Below is a small trained network, with its code and all its weights. Each question gives an input and a class and asks what happens when units are switched off, that is, made to give their printed mean instead of their output.

import numpy as np


def w(rows, s, z=0):
    codes = np.array(rows[::2]) - 128.0
    scale = np.full(codes.shape[1], s)
    scale[-1] = z or s
    return codes * scale


def f(y):
    return y / 2 * (1 + np.tanh(0.7978845608 * (y + 0.044715 * y**3)))


def log_softmax(a):
    a = a - a.max(-1, keepdims=True)
    return a - np.log(np.exp(a).sum(-1, keepdims=True))


def net(x, mask):
    res = np.array(x, float).reshape(1, 7) / 4 @ E
    y = f(res @ A[0][:, :-1].T + A[0][:, -1])
    res = res + np.where(mask, y, B[0][:, -1]) @ B[0][:, :-1]
    return log_softmax(res[-1] @ U[:, :-1].T + U[:, -1])


A, B = {}, {}
E = w([
[135,117,142,122,159,137,78,121,120,131],'x0',
[106,208,175,153,2,104,59,91,95,158],'x1',
[198,166,132,183,148,143,64,203,134,45],'x2',
[102,215,33,180,179,204,114,78,80,126],'x3',
[70,64,187,217,127,186,148,169,39,191],'x4',
[30,173,138,158,186,39,114,168,185,125],'x5',
[143,148,62,53,131,46,105,195,1,164],'x6',
],0.0074)
A[0] = w([
[89,103,124,138,78,160,150,95,171,91,13],'N0',
[161,116,89,97,136,67,138,178,63,152,26],'N1',
[92,164,116,60,83,125,122,172,54,147,109],'N2',
[112,84,204,148,126,148,160,115,18,148,137],'N3',
[109,178,149,115,12,95,83,72,134,128,211],'N4',
[139,15,52,159,182,108,163,129,152,173,217],'N5',
[177,97,177,74,85,101,141,208,177,73,190],'N6',
[107,124,122,175,73,176,121,104,186,71,148],'N7',
[195,90,132,73,82,164,164,36,73,94,17],'N8',
[96,78,165,137,130,166,172,173,91,175,123],'N9',
[121,192,40,180,178,167,165,74,94,129,164],'N10',
[223,78,101,127,80,187,110,117,108,134,51],'N11',
[147,122,194,162,139,205,127,119,220,152,13],'N12',
[23,152,136,137,180,46,119,159,189,135,43],'N13',
[147,140,55,102,113,125,99,98,144,27,193],'N14',
[138,132,210,140,173,146,178,63,214,182,29],'N15',
[168,57,179,84,104,93,150,122,134,140,13],'N16',
[163,76,153,254,98,112,102,201,101,103,196],'N17',
[101,117,158,153,101,45,67,80,125,150,53],'N18',
[45,84,113,63,51,137,137,44,154,187,175],'N19',
[66,54,105,103,128,77,172,13,126,224,183],'N20',
[101,118,133,200,153,177,129,187,86,142,135],'N21',
[170,159,125,46,147,86,131,50,169,100,60],'N22',
[154,46,81,85,238,117,216,157,159,105,121],'N23',
[157,52,209,119,103,58,160,179,155,131,5],'N24',
],0.0088,0.0032)
B[0] = w([
[142,146,169,88,163,91,184,100,90,195,157],'N0',
[201,204,211,65,230,2,174,129,83,183,187],'N1',
[177,147,166,94,130,87,100,149,68,188,193],'N2',
[95,126,108,184,131,81,140,103,221,132,231],'N3',
[143,53,96,178,87,167,109,183,151,179,234],'N4',
[157,132,78,161,62,128,83,167,143,157,225],'N5',
[115,143,119,105,112,197,87,40,164,110,218],'N6',
[206,167,192,49,134,75,77,180,44,192,203],'N7',
[43,201,98,251,188,155,228,227,82,89,191],'N8',
[118,151,100,100,148,82,157,109,184,126,211],'N9',
[125,37,221,54,120,184,91,7,35,74,230],'N10',
[50,225,141,207,169,128,188,195,111,32,184],'N11',
[216,215,133,105,234,47,135,175,84,162,202],'N12',
[65,185,117,207,169,200,222,226,48,46,209],'N13',
[64,114,79,101,88,110,124,65,224,192,206],'N14',
[162,123,207,103,167,73,146,147,120,158,202],'N15',
[101,153,145,99,146,226,146,76,75,119,173],'N16',
[96,141,9,123,100,102,84,87,170,122,222],'N17',
[151,80,121,154,84,203,172,160,85,120,160],'N18',
[150,176,151,143,76,133,36,136,162,107,232],'N19',
[122,204,80,89,83,95,60,97,167,37,250],'N20',
[120,92,108,106,150,84,143,74,230,132,203],'N21',
[89,135,68,205,184,81,207,67,179,188,190],'N22',
[187,53,128,208,48,150,39,202,103,164,255],'N23',
[55,50,187,34,178,199,104,42,60,102,201],'N24',
],0.007,0.0088)
U = w([
[232,170,253,73,180,24,170,162,60,221,44],'0',
[19,181,153,221,168,187,233,229,71,23,32],'1',
[85,53,200,64,122,208,119,20,67,99,151],'2',
[156,161,119,117,94,115,57,129,174,71,248],'3',
[186,59,149,204,36,156,73,184,124,177,100],'4',
[80,112,87,139,139,62,195,59,245,174,1],'5',
],0.0078,0.0052)

Each question gives the input, the list of numbers given to net, and the class t.
The units are the neurons (one row each of A and B). Each row of codes is followed by its name. A weight is (code - 128) times the scale printed after its matrix; where a second scale follows, it is the last column's (A, B and U).
mask holds one flag per neuron, in row order. A switched-off neuron (its flag False) gives its mean, the last column of its row in B, instead of its output. The means were averaged over made-up inputs and are rounded, as every weight is.
A unit's drop is (log p(t) with every unit on - log p(t) with that unit switched off) / (log p(t) with every unit on - log p(t) with every unit switched off).
The circuit of an input: a set's keep is (log p(t) with only the set's units on - log p(t) with every unit switched off) / (log p(t) with every unit on - log p(t) with every unit switched off). Starting from the 12 units with the biggest drops (on a tie, the unit counted first), units are removed one at a time, each time the one whose removal leaves the highest keep (on an exact tie, the one counted first), for as long as the keep stays at least 0.8.
units of the circuit, in order: the units of the circuit, biggest drop first
top k neurons: the k neurons with the biggest drops, biggest first
drop when u is switched off: that unit's drop, to one decimal
input [-3,5,-8,-3,-5,4,0], class 3: top 4 neurons => N20, N19, N23, N8
input [1,0,7,0,-2,-4,8], class 0: units of the circuit, in order => N1
input [-3,4,-3,2,-8,-6,2], class 5: top 3 neurons => N14, N22, N13
input [4,1,-4,3,6,7,4], class 1: top 2 neurons => N13, N14
input [7,5,4,3,-3,-3,-6], class 0: units of the circuit, in order => N7, N12
input [3,0,6,4,-5,-6,-5], class 1: top 2 neurons => N11, N8
input [-6,-2,4,-8,5,-6,4], class 2: top 2 neurons => N24, N6
input [5,5,3,-6,-2,1,0], class 2: top 2 neurons => N24, N23
input [0,2,-8,-1,1,-6,2], class 3: top 3 neurons => N20, N19, N13
input [8,-7,-2,-8,8,6,-4], class 2: top 2 neurons => N24, N16
input [-3,-7,-2,-4,0,2,1], class 4: top 3 neurons => N23, N5, N10
input [1,-8,-5,-6,-1,-5,2], class 4: top 3 neurons => N23, N5, N10
input [0,-4,-6,1,-5,-5,-7], class 0: units of the circuit, in order => N15, N12
input [-2,1,8,-3,2,-8,-2], class 1: units of the circuit, in order => N11
input [2,4,-2,-2,-3,-1,0], class 4: units of the circuit, in order => N4, N9
input [-5,1,1,8,7,-1,-8], class 0: units of the circuit, in order => N12, N7
input [4,-4,0,5,-8,-4,6], class 5: drop when N15 is switched off => 0.1
input [6,1,-7,6,5,-7,-7], class 0: drop when N0 is switched off => 0.2
input [-6,-6,-3,-8,6,8,-6], class 1: drop when N13 is switched off => 4.7
input [1,7,3,8,-5,-7,-5], class 2: units of the circuit, in order => N10
